[-1.00  0.25 -4.25  6.85]  Lusim
[-0.94 -1.97 -8.10  0.08]  gal
[ 1.12 -0.43  2.78 -7.78]  Sop
[-1.97 -0.94 -8.10 -7.79]  pesaf
[ 0.87 -0.34  3.66 -7.39]  Befol
[-1.22 -1.73 -7.34  2.96]  Kili
[ 0.60 -1.84 -2.24 -7.69]  Moba
[ 1.35  1.40  7.14 -3.94]  zoge
[ 0.23 -2.25 -3.86 -6.95]  topid
rev: [-7.78  2.78] | Sop
rev: [-8.10 -1.97 -0.94] | gal
which: [-0.99  0.24 -4.25  6.85] | Lusim
order: [ 0.08 -8.10 -0.94 -1.97] | gal
which: [ 1.12 -0.43  2.78 -7.78] | Sop
which: [ 0.87 -0.33  3.67 -7.39] | Befol

[ 4.83  3.26  6.88  6.56 -0.71 -0.62  0.00 -0.07  1.01 -3.51  2.46  0.31
  0.47 -0.02 -0.14 -0.33  0.40  0.00  0.85 -0.10 -0.77 -1.11 -1.77 -0.03
  0.56  0.21  0.33  0.43 -0.18  0.18  0.56  0.00  0.49 -0.98  0.12 -1.26
 -0.06 -0.82 -0.29  0.67 -0.24 -0.59  0.99  0.19  0.66 -0.09  0.26 -0.14
 -1.43  1.08 -0.28 -0.41  0.60 -1.00  0.00  0.78  0.45 -0.14 -0.28  0.19
 -0.20]  Kili
[ 2.49  0.32  1.96  2.61  3.84  6.05  0.09 -0.68 -1.49 -1.08  0.00 -1.01
  0.00  1.50 -0.74  0.00 -0.62  1.60 -0.05  0.15 -4.02 -0.38 -2.74  0.83
  0.00  1.06  1.42 -0.68  0.16  0.98  0.01 -2.17  2.70 -5.59  1.78 -4.25
  1.75  1.08  1.17  0.00  0.00 -0.92  2.22  0.00  3.78  0.20  0.05  0.95
  0.00  3.25 -1.46  0.44  2.43 -2.05 -3.14 -0.25  1.50  0.00  0.45 -1.32
  0.62]  Lusim
[ 4.22  0.32  4.80  3.26  6.88  6.56 -0.71 -0.62  0.00 -0.07  1.01 -3.51
  2.46  0.31 -1.16  0.00  0.99  1.71  1.28  0.43 -4.96 -2.32 -6.33  0.00
 -0.73 -0.32  4.13 -0.40 -1.34 -0.11  1.40 -1.17  3.91 -6.17  1.71 -7.17
  4.26 -0.98 -0.13  0.47 -2.11  0.00  3.40  0.13  5.04  1.52  0.09  0.00
 -7.02  5.78 -2.50 -0.81  3.24  0.00 -6.43  1.06  2.33  0.00  1.66 -0.93
 -0.40]  Sop
[ 1.52 -0.13  0.47  1.20  2.67  3.57  0.62 -0.32 -1.61  0.00  0.00 -0.30
  0.75  1.01 -0.43  1.26 -0.19  1.67  0.26 -0.21 -1.88 -0.79 -2.24  0.00
 -0.61  0.27  0.49 -1.64 -0.47  0.53 -0.01 -1.26  1.75 -4.28  1.47 -2.42
  0.76  0.98  1.17 -0.15  0.00  0.03  1.41  0.48  0.00  1.05 -0.28  1.01
 -2.66  0.00 -0.57 -0.37  1.76 -1.08 -2.10 -0.73  0.49  0.50  0.36 -0.52
  1.06]  topid
[ 1.31  0.00  0.53  0.65  0.00  1.70  0.10 -0.20 -1.00  0.10  0.25 -0.65
  0.67  0.00 -0.26  0.46  0.43  0.96  0.81 -0.21 -0.90 -1.31 -2.34  0.02
 -0.22 -0.14  0.53 -0.77 -0.67  0.10  0.46 -0.08  1.02 -2.34  0.69 -1.75
  0.42 -0.24  0.24  0.40 -0.59 -0.28  1.15  0.46  1.32  0.84  0.00  0.51
 -2.14  1.71  0.00 -0.75  1.10 -1.29 -1.97  0.10  0.33  0.19  0.17  0.10
  0.39]  gal
rev: [ 0.31  2.46 -3.51  1.01 -0.07  0.00 -0.62 -0.71  6.56  6.88  3.26  4.80] | Sop
rev: [-0.61  0.00 -2.24 -0.79 -1.88 -0.21  0.26  1.67 -0.19] | topid
which: [ 1.29  0.01  0.52  0.65  0.01  1.70  0.10 -0.19 -1.01  0.10  0.25 -0.65
  0.67 -0.01 -0.25  0.45  0.44  0.97  0.81 -0.21 -0.89 -1.31 -2.35  0.03
 -0.22 -0.15  0.54 -0.77 -0.67  0.11  0.46 -0.07  1.03 -2.34  0.69 -1.76
  0.42 -0.24  0.25  0.39 -0.59 -0.29  1.15  0.45  1.32  0.85  0.00  0.52
 -2.12  1.71  0.00 -0.76  1.11 -1.30 -1.96  0.10  0.32  0.19  0.16  0.09
  0.38] | gal
rev: [ 0.00  0.48  1.41  0.03  0.00 -0.15] | topid
which: [ 4.83  3.26  6.88  6.56 -0.71 -0.62 -0.01 -0.07  1.00 -3.51  2.46  0.31
  0.47 -0.02 -0.14 -0.33  0.40  0.00  0.85 -0.09 -0.77 -1.11 -1.77 -0.04
  0.56  0.21  0.33  0.43 -0.19  0.19  0.55  0.00  0.48 -0.99  0.12 -1.26
 -0.06 -0.82 -0.29  0.66 -0.24 -0.58  0.99  0.19  0.65 -0.10  0.26 -0.14
 -1.42  1.08 -0.27 -0.41  0.60 -0.99  0.01  0.77  0.45 -0.14 -0.29  0.18
 -0.20] | Kili

[ 1.76  0.07  3.64 -0.83  1.64 -2.68] -> popaf
[-0.56  2.63 -0.27 -6.78  4.52 -3.31] -> Lusim
[ 1.35  3.41  0.64 -3.73  3.91 -3.54] -> Befol
[-5.59 -1.49  1.72  7.57 -7.00  8.14] -> bipu
rev: [-3.31  4.52] | Lusim
order: [-2.68 -0.83  0.07  1.64  1.76  3.64] | popaf

[ 2.76  1.95  1.24 -1.66  0.73 -1.28 -3.04 -2.81  0.37  0.60  0.98 -0.73
  0.24  2.06  1.05  1.98  1.15  1.08  1.24  2.30 -1.54  0.05 -2.47  0.97
 -2.98  2.45] = popaf
[-0.98 -2.31 -0.30  0.56 -2.08  2.93  5.28  5.64  1.60  1.69  1.57  0.61
 -1.34  1.02 -0.22 -0.53  1.60  2.53  1.11 -3.45  0.11  1.87  6.12  0.39
 -1.23 -3.88] = zoge
[-0.73  1.95 -3.04  0.37 -1.67  0.98 -1.28 -2.98 -1.54  1.05  1.24 -2.81
  0.05  1.15  0.24  0.73  1.98  1.08  2.06  2.76  0.60  1.24  2.30  2.45
  0.97 -2.47] = Lusim
[ 4.35 -4.14  0.66  4.55 -1.34  0.94 -1.75 -3.13  3.44  4.14  2.18  4.54
 -1.13  2.73  2.22  2.97  3.15  2.39  3.31 -4.12  5.03 -2.39 -2.13  2.56
  0.68 -0.92] = Kili
[ 0.86  0.42 -1.53  0.11 -0.38  0.97  1.47  2.46  1.56  1.59  2.20  2.04
 -0.99  2.45  2.66  1.56  2.25  2.89  1.60  0.05 -0.63  1.00  1.32  1.59
 -1.20 -3.59] = topid
[-0.14 -1.27  2.86 -0.64 -0.67 -1.02 -0.78 -1.39 -2.90 -2.77 -2.42 -1.62
  0.23 -3.32 -2.84 -3.11 -3.45 -3.43 -3.31 -2.46 -0.74 -2.59 -0.97 -3.15
 -0.57  6.61] = kagaz
rev: [ 1.24  1.08  1.15  1.98  1.05  2.06  0.24 -0.73  0.98  0.60  0.37] | popaf
which: [ 4.34 -4.13  0.66  4.56 -1.36  0.95 -1.74 -3.14  3.45  4.12  2.20  4.53
 -1.12  2.71  2.21  2.99  3.16  2.38  3.30 -4.15  5.03 -2.38 -2.12  2.57
  0.68 -0.91] | Kili
order: [ 2.45 -2.98  0.97 -2.47  0.05 -1.54  2.30  1.24  1.08  1.15  1.98  1.05
  2.06  0.24 -0.73  0.98  0.60  0.37 -2.81 -3.04 -1.28  0.73 -1.66  1.24
  1.95  2.76] | popaf

[-2.97  2.54 -6.51 -2.75 -1.24]  kagaz
[-2.97  2.54 -6.51 -2.81 -4.73]  popaf
[-2.18  8.34  1.38 -6.67  4.16]  Moba
which: [-2.97  2.55 -6.53 -2.79 -4.75] | popaf
which: [-2.97  2.54 -6.51 -2.75 -1.24] | kagaz

[ 2.31 -8.95 -4.02 -2.90 -3.99  2.19  1.96  3.37 -2.00]  zoge
[-4.05  0.09  2.38  1.25 -4.36 -5.51 -0.35  6.26  3.21]  Befol
[ 2.31  3.37 -4.03  1.96 -3.99 -2.00  2.19 -8.95 -2.90]  Moba
order: [ 3.21  2.38  0.09 -4.05 -5.51 -4.36 -0.35  1.25  6.26] | Befol
which: [ 2.31  3.36 -4.03  1.95 -3.99 -2.00  2.19 -8.95 -2.90] | Moba
rev: [-0.35 -5.51 -4.36  1.25  2.38  0.09] | Befol
rev: [ 3.37  1.96  2.19 -3.99] | zoge
order: [ 1.96  3.37 -2.00  2.31 -8.95 -4.02 -2.90 -3.99  2.19] | zoge

